Below are the code and all the weights of a small trained network. Each question names an input and a class and asks about switching units off, where a switched-off unit gives its printed mean instead of its output.

import numpy as np


def w(rows, s, z=0):
    codes = np.array(rows[::2]) - 128.0
    scale = np.full(codes.shape[1], s)
    scale[-1] = z or s
    return codes * scale


def f(y):
    return y / 2 * (1 + np.tanh(0.7978845608 * (y + 0.044715 * y**3)))


def log_softmax(a):
    a = a - a.max(-1, keepdims=True)
    return a - np.log(np.exp(a).sum(-1, keepdims=True))


def net(x, mask):
    res = np.array(x, float).reshape(1, 8) / 4 @ E
    y = f(res @ A[0][:, :-1].T + A[0][:, -1])
    res = res + np.where(mask, y, B[0][:, -1]) @ B[0][:, :-1]
    return log_softmax(res[-1] @ U[:, :-1].T + U[:, -1])


A, B = {}, {}
E = w([
[254,68,172,111,26,211,185,27,26,100,171,63],'x0',
[128,127,129,124,127,128,128,126,128,128,128,128],'x1',
[136,190,180,138,46,103,190,180,127,83,39,134],'x2',
[128,128,128,129,127,127,128,128,128,128,128,128],'x3',
[190,167,106,125,44,89,70,197,180,208,188,108],'x4',
[127,129,130,125,127,127,128,127,128,128,128,128],'x5',
[129,129,126,123,128,129,128,128,130,128,128,128],'x6',
[150,9,78,114,79,76,57,140,143,132,34,118],'x7',
],0.006)
A[0] = w([
[153,97,132,140,101,144,149,117,114,120,156,128,31],'N1',
[144,205,156,142,129,162,207,101,94,116,238,128,107],'N2',
[139,190,132,112,137,141,141,94,133,128,150,122,98],'N3',
[140,132,121,119,74,124,122,146,137,153,166,131,55],'N4',
[183,83,145,117,49,160,167,59,86,113,171,111,20],'N5',
[155,164,144,132,24,132,200,138,115,84,63,120,6],'N6',
[147,61,111,128,157,140,111,96,123,131,208,125,60],'N7',
[187,134,131,127,26,129,106,142,141,174,203,124,44],'N8',
[124,63,151,121,164,162,207,52,96,82,83,137,42],'N9',
[142,57,107,127,154,146,108,90,121,137,215,117,66],'N10',
[167,3,113,129,61,126,101,109,120,129,67,122,86],'N11',
],0.014,0.0017)
B[0] = w([
[97,141,121,130,165,115,114,147,165,143,111,149,164],'N1',
[153,8,102,86,70,133,131,121,171,123,124,127,229],'N2',
[138,76,118,117,108,121,117,124,139,119,103,129,157],'N3',
[112,127,122,146,170,145,150,107,92,76,125,107,163],'N4',
[61,167,102,128,189,95,111,182,208,164,109,161,255],'N5',
[149,195,204,133,103,154,145,86,86,211,123,160,217],'N6',
[144,186,182,134,88,133,154,117,96,171,104,146,193],'N7',
[130,152,99,166,169,119,107,129,53,34,154,79,221],'N8',
[141,158,95,169,159,118,102,136,56,40,166,69,237],'N9',
[147,184,195,132,99,147,148,102,98,179,113,151,203],'N10',
[151,10,105,83,76,142,143,118,176,119,141,128,250],'N11',
],0.016,0.011)
U = w([
[167,2,92,57,55,148,140,106,189,115,134,122,213],'0',
[27,187,94,131,236,70,95,199,228,165,104,172,250],'1',
[142,155,95,179,179,125,104,116,34,30,180,44,14],'2',
[165,194,227,126,80,174,173,69,77,216,102,169,34],'3',
],0.0093,0.0011)

Each question gives the input, the list of numbers given to net, and the class t.
The units are the neurons (one row each of A and B). Each row of codes is followed by its name. A weight is (code - 128) times the scale printed after its matrix; where a second scale follows, it is the last column's (A, B and U).
mask holds one flag per neuron, in row order. A switched-off neuron (its flag False) gives its mean, the last column of its row in B, instead of its output. The means were averaged over made-up inputs and are rounded, as every weight is.
A unit's drop is (log p(t) with every unit on - log p(t) with that unit switched off) / (log p(t) with every unit on - log p(t) with every unit switched off).
The circuit of an input: a set's keep is (log p(t) with only the set's units on - log p(t) with every unit switched off) / (log p(t) with every unit on - log p(t) with every unit switched off). Starting from all 11 units, units are removed one at a time, each time the one whose removal leaves the highest keep (on an exact tie, the one counted first), for as long as the keep stays at least 0.8.
circuit, biggest first: the units of the circuit, biggest drop first
unit that matters most: the unit with the biggest drop
top k neurons: the k neurons with the biggest drops, biggest first
drop of u: that unit's drop, to one decimal
input [-5,-2,4,2,7,2,6,-4], class 2: unit that matters most	N5
input [-4,-1,8,-1,7,-6,-2,-3], class 3: top 3 neurons	[N6, N9, N5]
input [-4,3,-3,-5,6,6,1,5], class 2: circuit, biggest first	[N2, N5]
input [-3,-7,-5,-4,6,5,-3,-2], class 2: top 3 neurons	[N5, N6, N8]
input [8,5,3,0,6,-1,7,7], class 1: top 4 neurons	[N5, N2, N1, N8]
input [-8,-1,-6,-3,5,7,8,-8], class 0: top 2 neurons	[N5, N2]
input [3,-1,-2,-7,-5,-6,5,4], class 2: top 3 neurons	[N9, N2, N3]
input [4,8,-6,0,3,4,-3,-3], class 3: top 2 neurons	[N10, N7]
input [-3,-5,-5,-2,-2,6,7,-4], class 3: top 3 neurons	[N11, N5, N9]
input [-6,-7,-1,3,7,-8,-3,-7], class 0: top 3 neurons	[N5, N9, N2]
input [5,2,1,3,5,5,2,-4], class 1: top 4 neurons	[N5, N11, N9, N1]
input [-1,8,-7,5,-6,8,-7,-7], class 0: top 4 neurons	[N2, N6, N8, N3]
input [5,-2,-3,-4,4,-3,8,-2], class 1: top 2 neurons	[N5, N9]
input [-3,-5,-8,2,-3,-6,1,7], class 3: circuit, biggest first	[N10]
input [-4,-4,3,-3,-8,-4,4,7], class 2: top 2 neurons	[N9, N2]
input [4,4,4,3,7,6,1,-4], class 2: drop of N8	5.9
input [6,-2,-4,2,-1,-7,-8,1], class 1: drop of N5	1.5
input [5,-3,-2,-5,-3,-5,-6,-6], class 0: drop of N2	7.0
